Small tables with named rows and columns. After each table, cells are looked up by row and column.

meki =
	nodivag	vor	pese	ren	sifilal	fuv	rur	mipem	sib	gisesed
bop	140	190	213	112	59	197	211	99	194	173
fev	120	149	61	140	141	57	198	213	161	172
kugakig	111	87	124	147	136	57	145	108	152	72
rafopu	85	56	146	125	73	200	84	150	91	98
rogenar	59	130	95	206	118	69	96	87	53	61
fubikin	167	206	185	86	59	78	59	58	172	95
dap	162	92	80	197	61	99	64	197	158	51
sig	183	98	118	182	76	118	50	138	133	93
ganonal	49	150	167	181	57	107	100	121	116	216
sakofu	52	190	149	178	57	119	84	103	156	192

What is the pese of sakofu in meki?
149
What is the fuv of fubikin in meki?
78
What is the fuv of rafopu in meki?
200
What is the sib of bop in meki?
194
What is the rur of bop in meki?
211
What is the ren of bop in meki?
112
What is the pese of rogenar in meki?
95
What is the rur of sakofu in meki?
84
What is the nodivag of dap in meki?
162
What is the sifilal of sakofu in meki?
57
What is the gisesed of bop in meki?
173
What is the fuv of fev in meki?
57
What is the mipem of fubikin in meki?
58

ravebap =
columns: fodi, vuvada
dup: [0.070, 0.647]
kide: [0.179, 0.468]
zed: [0.176, 0.610]
kiregen: [0.409, 0.269]
mavevu: [0.097, 0.670]
movika: [0.134, 0.755]

mavevu, fodi -> 0.097
zed, fodi -> 0.176
mavevu, vuvada -> 0.670
movika, fodi -> 0.134
kiregen, vuvada -> 0.269
kiregen, fodi -> 0.409
dup, fodi -> 0.070
zed, vuvada -> 0.610
movika, vuvada -> 0.755
kide, fodi -> 0.179
kide, vuvada -> 0.468
dup, vuvada -> 0.647

Table mas
fields: nel, povusep
goko: [66, 33]
nupeku: [210, 98]
fatala: [77, 29]
gomemam: [211, 104]
dobid: [58, 42]
samo: [151, 158]

What is the povusep of samo in mas?
158
What is the nel of dobid in mas?
58
What is the povusep of fatala in mas?
29
What is the povusep of nupeku in mas?
98
What is the povusep of gomemam in mas?
104
What is the nel of fatala in mas?
77
What is the povusep of goko in mas?
33

devi =
,mododo,tur,zab,fet,nirodif
luz,-1329,-1710,-3198,-2122,-432
nes,-3245,-3697,-1794,-3300,-2762
kek,-2455,2764,2104,-1675,-3305
rebogo,-2647,-5823,-2540,-3031,-2861
nukeri,-2988,-1408,-2543,-3665,-3253
kunakob,-3934,-2244,-1971,-7293,-1492
vez,-3111,-1127,6186,-6011,2533
nurolag,-4341,-50,-3053,-3564,-1403

What is the zab of nes in devi?
-1794
What is the fet of rebogo in devi?
-3031
What is the mododo of nukeri in devi?
-2988
What is the mododo of vez in devi?
-3111
What is the zab of vez in devi?
6186
What is the nirodif of nes in devi?
-2762
What is the nirodif of nurolag in devi?
-1403
What is the zab of kunakob in devi?
-1971
What is the tur of vez in devi?
-1127
What is the tur of kek in devi?
2764
What is the tur of nes in devi?
-3697
What is the zab of kek in devi?
2104
What is the fet of kunakob in devi?
-7293
What is the mododo of luz in devi?
-1329
What is the fet of nukeri in devi?
-3665
What is the fet of nes in devi?
-3300
What is the mododo of kunakob in devi?
-3934
Row with the largest mododo: luz

supiden =
         suzumu  semasub  sebubu  dorutud
tet          51       53      49       53
zis          34       79      56       51
ludibe       61       10      60       49
mam          61       63      46       49
bifazam      52       34      57       60
zepif        61       43      65       55
musalat      56       73      55       57
mageka       48       28      60       71
kinirul      50       57      58       56
dud          51       36      44       58
zati         59       30      65       53
zase         47       54      43       58
fulafik      56       76      52       49
nako         47       50      52       47

bifazam, suzumu => 52
fulafik, semasub => 76
dud, semasub => 36
zepif, sebubu => 65
mageka, suzumu => 48
zepif, dorutud => 55
mam, semasub => 63
Which row has the largest semasub? zis

linadaf =
|  | nuf | biv |
|---|---|---|
| vafed | 186 | 169 |
| regaki | 209 | 165 |
| vor | 28 | 138 |
| benizi | 160 | 159 |
| pela | 126 | 146 |
| gakasof | 81 | 103 |
| far | 102 | 187 |

gakasof, nuf -> 81
vor, biv -> 138
far, nuf -> 102
vafed, biv -> 169
benizi, biv -> 159
vafed, nuf -> 186
regaki, biv -> 165
vor, nuf -> 28
benizi, nuf -> 160
pela, nuf -> 126
gakasof, biv -> 103
regaki, nuf -> 209
pela, biv -> 146
Row with the largest biv: far

bazugag:
|  | tolop | ritoza | dat | soreg | pugudib | ruvi | nik | zaf | vir |
|---|---|---|---|---|---|---|---|---|---|
| por | 9.7 | -24.9 | 40.6 | -18.3 | 4.7 | -87.1 | 20.5 | 7.0 | -23.3 |
| gotesig | -15.7 | 19.0 | 5.9 | 19.6 | 7.8 | 72.9 | 31.9 | -9.7 | -25.5 |
| roke | 5.2 | -3.4 | 3.2 | 8.9 | 2.5 | 10.3 | -14.9 | -7.2 | -5.9 |
| darazu | -44.8 | -55.3 | 13.8 | 7.8 | -11.8 | 17.6 | 8.7 | -45.0 | -2.9 |
| gukeza | 21.2 | -27.1 | 15.8 | 1.2 | -41.2 | -18.8 | 45.6 | -24.8 | 12.7 |
| zamo | 33.3 | -47.6 | 19.2 | -5.8 | -66.4 | -16.0 | -39.4 | -25.1 | -0.4 |
| vab | -17.6 | -24.5 | -4.1 | 8.4 | -11.4 | 3.6 | 29.6 | -46.8 | -2.7 |
| puzegi | 8.1 | -47.4 | 29.1 | 2.7 | 10.8 | -28.7 | -11.1 | -39.0 | -27.6 |
| zital | -20.8 | -0.9 | 19.1 | -35.3 | -6.8 | -30.1 | 38.4 | 29.7 | -7.0 |
| fev | -9.7 | 8.3 | -0.9 | 2.1 | 30.9 | 51.3 | -56.0 | 4.7 | -15.5 |
| feba | -23.7 | -12.0 | 21.4 | -16.7 | -31.5 | 13.8 | -14.5 | 22.7 | -16.9 |
| git | -19.3 | 9.7 | -14.4 | -21.0 | 0.1 | -34.3 | 15.3 | -33.2 | 18.9 |
| gubeze | -60.5 | 3.3 | -29.4 | -9.8 | -28.4 | 26.0 | 58.2 | 75.1 | 33.6 |

gukeza, soreg => 1.2
roke, ritoza => -3.4
darazu, soreg => 7.8
roke, dat => 3.2
vab, zaf => -46.8
por, vir => -23.3
git, tolop => -19.3
git, vir => 18.9
zamo, dat => 19.2
gukeza, vir => 12.7
gukeza, dat => 15.8
vab, tolop => -17.6
roke, ruvi => 10.3
git, soreg => -21.0
Which row has the largest dat? por

